Below are the code and all the weights of a small trained network. Each question names an input and a target symbol and asks about switching units off, where a switched-off unit gives its printed mean instead of its output.

import numpy as np


def w(rows, s, z=0):
    codes = np.array(rows[::2]) - 128.0
    scale = np.full(codes.shape[1], s)
    scale[-1] = z or s
    return codes * scale


def norm(h):
    return h / np.sqrt((h * h).mean(-1, keepdims=True) + 1e-5)


def f(y):
    return np.maximum(y, 0)


def softmax(a):
    e = np.exp(a - a.max(-1, keepdims=True))
    return e / e.sum(-1, keepdims=True)


def log_softmax(a):
    a = a - a.max(-1, keepdims=True)
    return a - np.log(np.exp(a).sum(-1, keepdims=True))


def net(x, mask):
    ids = ['Σαβγελπτ'.index(c) for c in x.split()]
    T = len(ids)
    res = E[ids] + P[:T]
    u = 0
    for l in range(2):
        r = norm(res)
        for j in range(2):
            rows = slice(2 * j, 2 * j + 2)
            q, k, v = (r @ M[l][rows].T for M in (Q, K, V))
            z = softmax(np.where(np.tri(T) > 0, q @ k.T / 2**0.5, -1e9)) @ v
            o = O[l][rows]
            res = res + np.where(mask[u + j], z, o[:, -1]) @ o[:, :-1]
        u += 2
        y = f(norm(res) @ A[l][:, :-1].T + A[l][:, -1])
        res = res + np.where(mask[u : u + 4], y, B[l][:, -1]) @ B[l][:, :-1]
        u += 4
    return log_softmax(norm(res)[-1] @ U[:, :-1].T + U[:, -1])


Q, K, V, O, A, B = {}, {}, {}, {}, {}, {}
E = w([
[97,137,52,106,146],'Σ',
[42,3,93,59,19],'α',
[113,220,162,181,235],'β',
[203,183,174,99,168],'γ',
[74,134,190,61,141],'ε',
[160,39,108,191,198],'λ',
[74,49,128,80,171],'π',
[164,137,140,60,136],'τ',
],0.017)
P = w([
[112,187,255,129,148],'0',
[86,178,183,92,130],'1',
[106,131,177,213,163],'2',
[99,146,118,130,173],'3',
[108,156,196,177,115],'4',
[154,124,193,205,155],'5',
[130,106,135,211,181],'6',
[91,135,163,180,109],'7',
[55,160,127,125,130],'8',
[162,135,125,138,208],'9',
[167,142,146,144,146],'10',
[149,142,168,160,64],'11',
[186,161,80,35,238],'12',
[109,155,161,119,90],'13',
],0.0072)
Q[0] = w([
[169,75,43,139,76],'L0H0',
[13,226,128,255,122],'L0H0',
[21,40,215,197,201],'L0H1',
[54,104,226,135,117],'L0H1',
],0.0075)
K[0] = w([
[58,205,181,71,248],'L0H0',
[149,238,88,198,218],'L0H0',
[126,31,96,254,207],'L0H1',
[118,79,99,109,148],'L0H1',
],0.006)
V[0] = w([
[89,155,9,144,114],'L0H0',
[168,214,127,174,202],'L0H0',
[109,63,118,133,168],'L0H1',
[85,127,183,113,83],'L0H1',
],0.012)
O[0] = w([
[110,110,83,130,193,1],'L0H0',
[210,114,159,117,255,88],'L0H0',
[195,88,102,56,137,162],'L0H1',
[66,145,148,49,134,172],'L0H1',
],0.0095,0.0078)
A[0] = w([
[185,220,166,180,234,253],'L0N0',
[84,186,208,41,115,222],'L0N1',
[160,203,202,202,255,57],'L0N2',
[165,98,83,84,19,104],'L0N3',
],0.0058,0.0018)
B[0] = w([
[136,36,51,37,89,181],'L0N0',
[242,100,9,146,167,254],'L0N1',
[97,220,12,77,165,169],'L0N2',
[78,13,2,200,195,166],'L0N3',
],0.0067,0.0089)
Q[1] = w([
[8,164,196,75,110],'L1H0',
[113,196,159,123,76],'L1H0',
[164,80,71,101,55],'L1H1',
[2,53,180,14,126],'L1H1',
],0.0086)
K[1] = w([
[107,65,251,77,125],'L1H0',
[196,113,107,213,65],'L1H0',
[107,181,88,115,66],'L1H1',
[203,254,88,183,59],'L1H1',
],0.0069)
V[1] = w([
[45,182,254,101,78],'L1H0',
[111,66,156,82,106],'L1H0',
[122,222,45,198,76],'L1H1',
[22,69,223,151,192],'L1H1',
],0.0073)
O[1] = w([
[139,148,121,158,196,94],'L1H0',
[203,68,172,164,2,162],'L1H0',
[164,197,80,226,61,96],'L1H1',
[109,97,139,105,207,2],'L1H1',
],0.0078,0.0061)
A[1] = w([
[63,144,33,95,93,119],'L1N0',
[254,146,101,66,81,220],'L1N1',
[203,173,192,194,109,85],'L1N2',
[103,115,212,105,47,6],'L1N3',
],0.0078,0.002)
B[1] = w([
[153,8,153,222,65,179],'L1N0',
[51,245,10,254,21,244],'L1N1',
[64,230,42,174,153,134],'L1N2',
[89,121,127,29,56,151],'L1N3',
],0.0055,0.011)
U = w([
[143,105,78,172,163,136],'Σ',
[123,126,136,161,136,7],'α',
[164,142,126,143,170,128],'β',
[202,179,108,139,135,115],'γ',
[155,143,145,69,106,206],'ε',
[246,100,133,145,126,5],'λ',
[114,70,129,120,99,75],'π',
[156,179,122,203,110,201],'τ',
],0.014,0.0028)

Each question gives the input, a string of symbols that net reads in full, and the target symbol t.
The units are the heads (2 rows each of Q, K, V and O) and the neurons (one row each of A and B). Each row of codes is followed by its name. A weight is (code - 128) times the scale printed after its matrix; where a second scale follows, it is the last column's (O, A, B and U).
mask holds one flag per unit, layer by layer, with each layer's heads first. A switched-off unit (its flag False) gives its mean, the last column of its rows in O or B, instead of its output. The means were averaged over made-up inputs and are rounded, as every weight is.
A unit's drop is (log p(t) with every unit on - log p(t) with that unit switched off) / (log p(t) with every unit on - log p(t) with every unit switched off).
The circuit of an input: a set's keep is (log p(t) with only the set's units on - log p(t) with every unit switched off) / (log p(t) with every unit on - log p(t) with every unit switched off). Starting from all 12 units, units are removed one at a time, each time the one whose removal leaves the highest keep (on an exact tie, the one counted first), for as long as the keep stays at least 0.8.
units of the circuit, in order: the units of the circuit, biggest drop first
k most important neurons: the k neurons with the biggest drops, biggest first
top k neurons in layer l: the k neurons of layer l with the biggest drops, biggest first
which heads matter: for each layer, one digit per head in row order, 1 if its drop is at least 0.15 and else 0, layers parted by /
drop when u is switched off: that unit's drop, to one decimal
input γ ε τ λ, target λ: which heads matter => 11 / 01
input ε α τ, target π: units of the circuit, in order => (L0H0, L1N1)
input γ β β α π ε τ, target π: units of the circuit, in order => (L0H0, L1N1, L0N3)
input ε ε ε λ ε, target λ: units of the circuit, in order => (L0H1, L0H0)
input α ε ε α Σ γ γ ε γ ε ε ε τ, target τ: which heads matter => 10 / 01
input ε γ ε ε α γ γ π, target τ: which heads matter => 10 / 01
input τ ε γ ε, target γ: 2 most important neurons => (L0N1, L0N2)
input γ γ ε ε ε ε, target ε: which heads matter => 10 / 01
input Σ ε β, target β: which heads matter => 10 / 00
input ε γ α ε λ ε ε β ε γ γ τ π, target τ: which heads matter => 00 / 01
input π ε ε Σ γ γ γ ε, target γ: which heads matter => 10 / 00
input τ ε ε, target ε: top 2 neurons in layer 0 => (L0N3, L0N0)
input Σ π γ τ ε γ τ γ λ, target λ: which heads matter => 11 / 00
input ε ε α ε γ Σ ε ε γ λ ε τ γ, target τ: which heads matter => 10 / 00
input γ α ε γ ε τ γ ε γ γ ε, target τ: most important neuron => (L0N0)
input β Σ ε ε τ λ τ α ε λ γ ε γ, target τ: most important neuron => (L1N1)
input ε ε ε ε λ ε, target λ: drop when L0H1 is switched off => 0.5
input γ ε ε γ β, target β: drop when L0H0 is switched off => 0.2
input τ λ γ γ ε π ε γ α γ τ γ ε, target τ: drop when L0N0 is switched off => 0.1
input Σ ε ε α ε ε ε τ α ε τ γ τ, target τ: drop when L1H0 is switched off => 0.0
